In the rows, 128 means zero.
Each row of numbers belongs to one of the nodes below and depends on some of the facts about them. Some rows are named. Which node is each other row?

Named rows:
[137 130 149 141 103 150 133 146 156 121 110 139 150 139  95  80 164 131
 123 134 142  93 117 140 167 125 113 119 115 119 142 134 123 102  75]: sedur
[117 121  93 105 159 107 163  94 135 101 153 122 150 159 114 140 152 125
 163 155 162 131  98 122 133 137 137 129 138 141 130  73 139 145 158]: skestal
[ 98 111 153 131 100 131 112 103 208 140  89 109 177 139 112 122 112 152
  94 121 110 112 104 126 211 147  96  60 112 138 157 180  84 108  28]: brokla
[140 134 125 134 143 129 116 142 118 131 113 134 104 116 153 152 101 120
 130 114 110 141 145 132 100 118 130 140 141 116 122 148 151 117 153]: zupluk
[140 127 154 158  92 148 119 137 140 126  95 146 137 151 117  85 169 129
 109 147 151 103 128 139 174 142 134 108 116 116 159 151 140 114  95]: sazem
[ 98 108 197 110  69 144 120 124 171 128  46 120 125 128  87  40 168 119
 117 121 122  55 156 165 107 171 159 137 133 106 148 145 118 148  67]: britrul
[145 157 121 125 133 116 104 139 103 147 148 140  84 128 168 150  89 127
 103 134 123 126 140 127 117 120 147 129 139 138 120 154 122 124 121]: skavem
[139 128 130 152  91 151 114 138  43 161 172 176 100 109 189 144  89 174
  63 114 109 158 148 119 117  67 129 127  72 129 138 149 123 173 133]: drolun
[117 120  99 114 162 108 168  95 136 106 151 113 148 164 117 142 159 124
 163 162 165 134 112 122 136 146 143 122 137 144 123  86 138 150 172]: kekles
[134 135 158 140  84 143 115 140 149 129 116 130 154 130  93  76 176 132
 113 127 140 121 117 132 167 135 111 119 118 124 149 133 125 111  91]: gobok
[150 129 131 118 132 120 106 134 101 121 121 153  99 120 154 144  91 137
 117  89 121 168 139 125 106 117 115 129 148 118 133 123 148 127 135]: somis
[148 130 124 137 142 121  99 137 111 131 108 143  87 126 157 159  92 112
 122 136 118 138 149 127 106 128 148 122 153 125 126 148 146 123 142]: bruklal
[132 146 110 134 130 125 105 146  91 128 145 123 111  89 140 153  87 112
 133 116 105 138 130 123 101 126 129 148 134 112 114 127 133 103 137]: grima
[123 114 183  67 101 113 114 115  97 125 108 144  53 122 155 102  73 157
  82  67 118 113 175 147  61 144 150 140 139 135 113 127  90 192  94]: bradam
[109  96 153 148 122 135 108 110 213 141  52 119 170 153 111 126 121 141
 116 114 112 110 100 122 214 159  97  63 138 119 164 180 117 108  39]: plakam
[113 117 105 105 147 103 150  86 131 105 153 114 156 152 109 140 162 123
 159 159 161 152 107 119 129 144 139 120 135 147 128  76 136 151 174]: klikludru
[145 138 127 129 139 123 108 133 121 139 116 144  93 131 169 152  99 124
 110 130 113 141 149 133 103 117 143 131 143 127 133 157 148 126 143]: drafon
[138 137 127 132 146 129 118 141 124 136 114 130 104 119 160 151 104 121
 125 113 106 138 150 131  99 118 132 144 143 118 126 150 150 112 152]: grudro
[113 105 125 128 173 118 107 121 173 154  96 106 133 118 151 188  55 136
 125  83  70 146 121 112 139 130  96  97 150 131 121 177 109 118  91]: draskom
[122 130 156 145  87 144 132 144 147 124 141 116 160 105  66  76 168 129
 118 143 134 111 127 133 157 124 110 114  88 141 109 139  75 111  88]: fadin

Some facts about the nodes:
σ: belongs to class; θ: points at; π: is of sort; ε: is directly part of
daske (π m) (ε gakol)
lage (σ g) (θ grinu) (π m) (ε vovunun)
fedresul (σ c) (π m) (ε trupaflo)
nokam (θ klaze,sezarel,sulam,britrul,vovunun) (π m) (ε lunun)
drafon (σ a) (π m) (ε grester)
midrope (σ d) (θ milekal,gadi) (π m) (ε plepletram)
bimi (σ l) (π m) (ε fabi)
trudin (π m) (ε neluk)
grinu (π m) (ε fovoka)
skasim (σ h) (π n) (ε trupaflo)
botromo (σ c) (θ sazem,klugrevin) (π n) (ε klugrevin)
zanuk (σ h) (π m) (ε tupon)
draskom (π m) (ε fabi)
dugril (σ a) (π m) (ε trupaflo)
grima (σ f) (θ muza,zanuk) (π m) (ε gakol)
plotrun (σ b) (π m) (ε skestal)
vobrel (σ c) (π m) (ε fovoka)
plakam (σ a) (π n) (ε fabi)
luvik (θ ruflozin,sulam) (π m) (ε klikludru)
gadi (σ l) (π m) (ε plepletram)
brokla (σ k) (π n) (ε fabi)
mistur (σ a) (θ grudro) (π m) (ε tristi)
pladas (σ d) (θ fabi,simol) (π m) (ε lunun)
sazem (σ a) (π n) (ε plepletram)
stovuka (σ a) (π m) (ε muza)
rafe (σ e) (π m) (ε riklo)
zeva (σ e) (θ dugril,plotrun) (π m) (ε vovunun)
plepletram (θ baskis,grotolo)
buno (σ f) (θ plekloflik,drubrilor,tekli) (π m) (ε plepletram)
klaze (σ b) (π n) (ε matra)
gefa (σ b) (π m) (ε drekles)
klebol (σ f) (θ tristi,sezarel,rafe) (π m) (ε saflir)
britrul (σ b) (π n) (ε muza)
zupluk (σ b) (π m) (ε fabradrun)
skevin (θ skuvudur) (π m) (ε riklo)
tiklu (σ g) (θ brivan,koski) (π m) (ε fabi)
bruklal (σ c) (θ klugrevin,sketru) (π m) (ε tupon)
bripom (θ morem,dugril,sugre)
grudro (σ b) (π m) (ε fledru)
susisu (σ c) (π n) (ε neluk)
skigrem (θ skavem) (π m) (ε gakol)
tupon (θ stovuka)
klolam (θ fedresul,fovoka,login,bretom)
brevosa (σ g) (θ gradutral,muza,rilol,tekli) (π m) (ε skatru)
skavem (σ j) (π m) (ε trupaflo)
gradutral (σ b) (π m) (ε lunun)
fota (σ e) (π m) (ε plepletram)
baskis (σ i) (π n) (ε gakol)
somis (σ i) (θ brivan,morem,gobok,ferus,zanuk) (π m) (ε klolam)
ribun (σ c) (θ klaze,drolun,brokla,fadin,diploler) (π m) (ε lapla)
sezarel (σ c) (π n) (ε plubra)
morem (π m) (ε skatru)
sugre (σ g) (π m) (ε lapla)
raban (σ b) (θ misuk,skasim) (π n) (ε plepletram)
drolun (σ e) (π m) (ε skatru)
ropli (σ l) (π n) (ε muza)
flogan (θ morem,gradutral,fota) (π n) (ε nidrur)
vinom (σ f) (θ skuvudur) (π n) (ε muza)
troruk (σ a) (θ numun,diploler) (π m) (ε vovunun)
gobok (π n) (ε neluk)
klikludru (θ numun,bimi,matra)
sedur (π n) (ε soklepa)
legrum (σ d) (θ drubrilor,susisu) (π m) (ε skatru)
fledru (θ drekles)
buso (θ milekal,sedur) (π n) (ε fovoka)
mibun (σ c) (π m) (ε fabi)
flider (σ f) (θ numun,klaze) (π m) (ε skestal)
lidratu (σ a) (θ sezarel,sulam) (π m) (ε kluza)
skestal (θ dugril,saplim)
numun (σ b) (π n) (ε skatru)
kletol (σ k) (π m) (ε matra)
simol (σ b) (π n) (ε tristi)
midis (σ f) (π m) (ε skuvaklik)
korol (σ a) (θ baskis,plegal,totimu) (π n) (ε lunun)
koski (σ a) (π n) (ε skuvaklik)
rotem (σ a) (π n) (ε skatru)
skuvudur (σ b) (π n) (ε kluza)
stovul (σ e) (π m) (ε klikludru)
login (σ h) (π m) (ε vovunun)
mifla (σ a) (θ numun,kife,gobok,totimu,matra) (π n) (ε plubra)
diflofes (π n) (ε milekal)
totimu (σ k) (π n) (ε neluk)
grester (θ rumobro,rilol)
tekli (σ e) (π n) (ε fabi)
drezas (σ g) (θ skasim,totimu,ferus) (π n) (ε gakol)
taki (σ h) (θ sketru,drafon) (π m) (ε fabradrun)
plekloflik (σ l) (π m) (ε kluza)
flamor (σ c) (θ gefa,diflofes,kluza) (π m) (ε muza)
plegal (σ i) (π m) (ε drekles)
sketru (σ k) (π n) (ε gakol)
skuvaklik (θ sulam,britrul)
drubrilor (σ f) (π n) (ε kekles)
diploler (σ e) (π m) (ε kluza)
sulam (π n) (ε muza)
trupaflo (θ drolun,britrul)
stuvak (θ brokla) (π n) (ε riklo)
nugrim (σ a) (θ baskis,nidrur) (π m) (ε lapla)
bretom (π n) (ε skuvaklik)
ragrilar (σ d) (θ dugril,misuk,ferus) (π m) (ε fabi)
drasten (σ j) (π n) (ε skatru)
patrim (σ h) (θ kife) (π m) (ε kluza)
kekles (θ trudin,plubra)
ruflozin (σ l) (π n) (ε klikludru)
zugrim (σ a) (θ gakol,kife,tekli,riklo) (π n) (ε grotolo)
drebruduk (σ e) (θ grinu,sedur,login,saplim,tekli) (π m) (ε tristi)
gestun (σ h) (π m) (ε lapla)
fadin (σ g) (π n) (ε plubra)
gedo (σ d) (θ gakol,ferus) (π m) (ε lapla)
brivan (σ d) (π n) (ε drekles)
nuzuk (σ j) (π m) (ε fabradrun)
misuk (π n) (ε kluza)
rumobro (π m) (ε muza)
vute (θ ropli,midis)
lunun (θ sketru,vovunun)
saplim (σ b) (π m) (ε klolam)
rilol (σ b) (π m) (ε fabi)
zesim (σ b) (θ ruflozin,soklepa,fadin,daske,britrul) (π m) (ε trupaflo)
bradam (σ e) (θ klaze) (π m) (ε muza)
kife (σ b) (π m) (ε lapla)

Name these rows:
No name comes twice in this set of rows, the named rows included.
[140 118 145 151 104 148 131 143 140 107 103 145 140 133  86  85 155 125
 130 132 151 102 121 135 174 136 110 112 115 111 141 130 119 105  76] | buso
[136 143 106 137 137 130 113 149 100 120 143 133 109  89 136 156  81 110
 137 120 108 129 135 126 105 119 129 148 134 109 111 127 132 104 127] | buno
[151 144 113 127 144 129 104 146 122 143 118 153  94 134 159 154  92 117
 126 136 109 126 135 130 104 108 150 138 150 120 134 149 154 118 125] | fedresul
[140 117 127 137 128 129 106 128 109 117 105 143 107 104 143 158  87 115
 132 127 107 158 154 134  93 114 139 126 134 114 123 135 143 120 150] | zesim
[140 125 157 145  78 138 101 128 136 111  88 147 143 135  99  89 158 125
 118 136 156 130 120 132 176 153 124  96 132 108 165 130 140 112  88] | mifla
[132 148 115 136 140 128 122 144 118 137 140 114 107 101 147 153  98 112
 128 122 105 128 145 131 102 128 132 150 133 126 108 148 129 106 149] | midis
[ 92 111 114 123 160 125 124 115 161 126 107  81 159  76 139 192  52 134
 137  47  64 151 120 111 133 136  66 120 134 113 115 154 108  93 104] | ragrilar
[ 87  95 100 108 189 101 160  74 208 140 121  83 184 168 127 180 123 139
 154 132 119 130  86 107 168 152 112  91 148 153 131 127 117 148 123] | fabi
[115 108 132 123 171 116 102 140 175 172 127  95 143 100 127 175  66 137
 126  80  58 158 108 100 130 116  83 103 144 158  94 164  78 125  84] | bimi
[132 135 153 150  88 147 120 147 140 130 117 131 154 130  99  76 177 135
 116 127 143 111 115 132 173 134 112 121 113 121 147 137 127 111  95] | misuk
[118 120 101 117 153 107 159  97 124 113 157 108 151 155 120 140 167 125
 158 156 168 145 106 115 137 152 141 128 136 145 130  86 140 154 179] | plepletram
[137 134 126 132 130 129 113 138 114 141 135 137 108 109 144 147  99 124
 117 127 102 149 150 129  92  99 134 136 124 130 117 147 127 127 143] | daske

Now the same nodes, written a new way:
Some rows with their names:
[134 101 120 122 110 147 124 153 137 103 120 147 130 141 134 132 125  84
 135  87 134 126 110 115 108 152 112 105 152 110 147 105]: nuzuk
[109  93 121 112 120 131 113 145 139 126 111 138 126 119 139 123 101  90
 159  65 140 117 126 129 102 128 105 130 103 140 142 101]: grudro
[113 151 125 105 128 156 206  70  54 146 191  77 128 130 140 130 133 166
 168 186  75 160 159 144 159 143 138 146 124 114 121 145]: drezas
[149  93  92 148 101 172 167 101 139  88 136 174 143 162 146 142 100  88
 117 102 107 126 146 121 102 151 109  86 180  86 175 117]: somis
[124 145 140 106 126 128 160 108  67 140 172  51 100 125 137 131 149 154
 166 183 106 151 115 126 162 120 149 143 101 119 108 132]: misuk
[104 109 143  91 133 164 145 118 111 137 125 117 171 106 142 140 120 116
 179  87 123 125 171 150 119 157  75 168 101 134 133 120]: nugrim
[103  96 127 103 121 136 114 139 132 122 112 123 139 113 143 116 103  95
 167  66 133 120 139 138 113 137  99 145 102 142 146 104]: gradutral
[121 192 221  98  84 162 162 112 101 142 189   8  50  96 126 133 112 190
 109 146 122 128 116 122 136 162 127 122 105 170  50 151]: sulam
[175 140 191  87  84 146  77 132 127 104 104 105 102 108 135 127  94 143
 136  86 152 163 113 108 118 175  74 103 132 115 100 106]: rumobro
[ 80 214 182  54  94 126 175 107  88 152 164  38  69  59 123  82  54 141
 173 108  85 166 120 157 148 183 135 156 117 191 108 163]: ropli
[ 91 107  88 141 117 147 177 105 138 154 166 111  80 173 131  95  96 125
  86 128 100 102  86 105 103 123 222  70 131 134 110 119]: sezarel
[130 121  87 145 116 126 171 130 109 142 167  96  77 167 117 122 142 106
 111 155 110 139  65 115 119 108 195  87 117 105 150 119]: drasten
[ 78 140 111  93 140 125 172 117  64 165 163  56 114 121 132 101 137 128
 175 148 103 133 112 137 146 126 167 155  82 145 113 129]: rotem
[116  70  94 137 116 178 147 100 157 124 118 183 151 163 152 115  78 101
 101  73 121 101 147 123  84 146 132  86 147 110 147 102]: bruklal
[145 182 134 154 169  75  67 136 138 115  86 140 158 119 125 113 166 162
  97 178 168 114 122 122 157 105 157 147 155 149 114 185]: soklepa
[149 184 133 154 164  76  70 129 136 115  89 140 158 117 124 113 168 163
 101 181 164 115 133 126 163  99 152 148 152 150 120 188]: klugrevin
[155 183 126 164 170  94  96 107 130 120  99 149 171 116 115 127 164 167
  94 188 155 118 157 140 156  93 134 154 141 137 135 183]: plepletram
[146 181 143 157 167  86  78 133 140 119  94 137 156 118 122 117 171 162
  86 178 164 104 127 122 152 102 155 146 151 149 115 180]: vovunun
[146 175 120 150 168  75  71 128 129 114  90 138 162 119 121 112 165 155
 102 180 162 115 120 122 158 105 156 152 148 146 126 182]: lapla
[141 185 145 179 161 117 104 126 151 132 109 135 158 120 112 144 176 175
  62 179 169  82 148 131 133  96 138 147 142 159 107 192]: trupaflo

Which node is each row?
No name comes twice in this set of rows, the named rows included.
[162 215 136 154 186  89  96 120 142 155  79 194 176 112  88 125 181 178
  91 173 149 156 139 143 139 116 128 159 141 127 120 159] | klikludru
[148 131 129 134 136 169 148 153 184 180  98 218 141 140  85 155 152 110
 101  66 133 162 116 142  63 154  83 109 106  92 141  73] | flider
[ 96 180 181  92  85 150 162 103 129 155 167  41  40  95 120 106  65 157
 108 102 112 121 109 139 111 144 148 120  90 186  89 142] | britrul
[ 91  76 193  91 116 112 120 185 119 113 151 117 153  75 140 143 145 128
 201 127 106 144 167 110 193 167  62 184 162 130  58 100] | draskom
[144 180 138 174 164 102  98 111 144 117 104 145 162 125 117 142 166 171
  77 182 158 100 157 136 145  96 135 151 145 150 123 190] | lunun
[114 161 193  47 101 147 102 120 106 120 114  85 126  72 148  97  65 132
 183  52 129 146 147 135 129 204  68 153 125 164  93 126] | stovuka
[151 195 134 145 175  66  67 137 133 133  79 159 165 114 109 112 176 160
 103 175 160 134 122 128 155 111 149 152 150 140 121 173] | matra
[180 226 176 129 131  82  49 103 142  99  78 128 115  90 123  98 103 189
  81 158 161 145 128 125 154 142 133 123 163 163 115 195] | muza
[114  93  93 130 140 190 154 121 169 167 106 209 164 169 114 121 116 102
  84  53 123 116 124 118  65 161 125  89 130 112 131  78] | ribun
[ 98 130 103 121 113 135 199  79 102 150 176  83  92 130 129 129  87 142
 147 149  85 135 145 160 126  96 152 140  77 134 150 130] | raban
[153 172 206  95 100 176 123 131 167 160 107 142 106  86  98 153 100 156
 120  55 149 162 142 153  79 172  38 132  75 139 101  97] | bradam

Now the same nodes, written a new way:
Some rows with their names:
[ 80 135 165 101 122  73 139 175 112 127 127 170  89]: nidrur
[ 75 135 146 111 132  61 111 152 100  92 103 145  97]: grudro
[ 79 139 158  95 119  60  95 155 105  87  95 142 124]: flamor
[ 88 139 170  91 120  65 127 186 117 116 118 165 106]: muza
[ 82 143 153  98 126  63  96 163 115  93  90 147 121]: rumobro
[ 83 138 170  89 134  75 118 145 139 116 119 134  84]: buso
[ 70 137 152 102 120  72 106 138 105 100 106 160 103]: buno
[ 68 140 150 110 124  84 105 142 105 107 115 161 114]: plekloflik
[ 82 138 169  95 135  86 119 146 142 122 125 135  95]: drubrilor
[ 68 132 154 105 119  66 106 136 100  91 122 154 110]: taki
[ 81 135 165 102 121  72 140 174 110 127 127 169  90]: fabradrun
[ 72 133 149 110 122  77 111 144 111 109  96 157 105]: nuzuk
[ 75 135 146 112 131  61 112 151 101  91 102 146  95]: gradutral
[ 80 135 169  96 119  67 137 170 107 124 125 171  86]: klolam
[ 80 136 171 104 114  63 130 174 104 132 125 165  83]: trupaflo
[ 71 137 156 113 126  86 112 144  94 102 101 153 108]: dugril
[ 74 140 144 110 127  71 108 147 100 104 107 148 103]: diploler
[ 82 135 163 100 122  70 140 175 108 131 125 167  91]: matra
[ 73 137 147 110 127  71 109 148 107 104  99 155 101]: trudin
[ 79 141 177  91 130  94 118 140 119 122 127 128  97]: drezas

Name these rows:
No name comes twice in this set of rows, the named rows included.
[ 80 135 170 103 131  80 120 150 138 120 126 124  92] | sezarel
[ 89 144 177  76 128  72 103 155 147 107 116 130 110] | vinom
[ 68 138 159 118 114  69  96 145 100 108 109 149  99] | lidratu
[ 72 138 153 104 125  67 106 141  98  92 106 158  99] | drebruduk
[ 69 138 151 112 122  84 109 141  99 103 115 155 114] | sugre
[ 72 138 157 115 120  62  97 147 104 107  99 152  94] | luvik
[ 87 149 175  85 132  84 102 160 147 116 123 129 120] | ropli
[ 78 136 177 111 112  63 125 175 106 133 125 165  80] | skuvaklik
[ 78 142 173 100 133  91 113 148 140 128 133 136  99] | ruflozin
[ 72 138 155 117 115  57  94 148 102 116 100 148  93] | nokam
[ 72 138 150 105 123  70 105 143 101 101  99 154  97] | skigrem

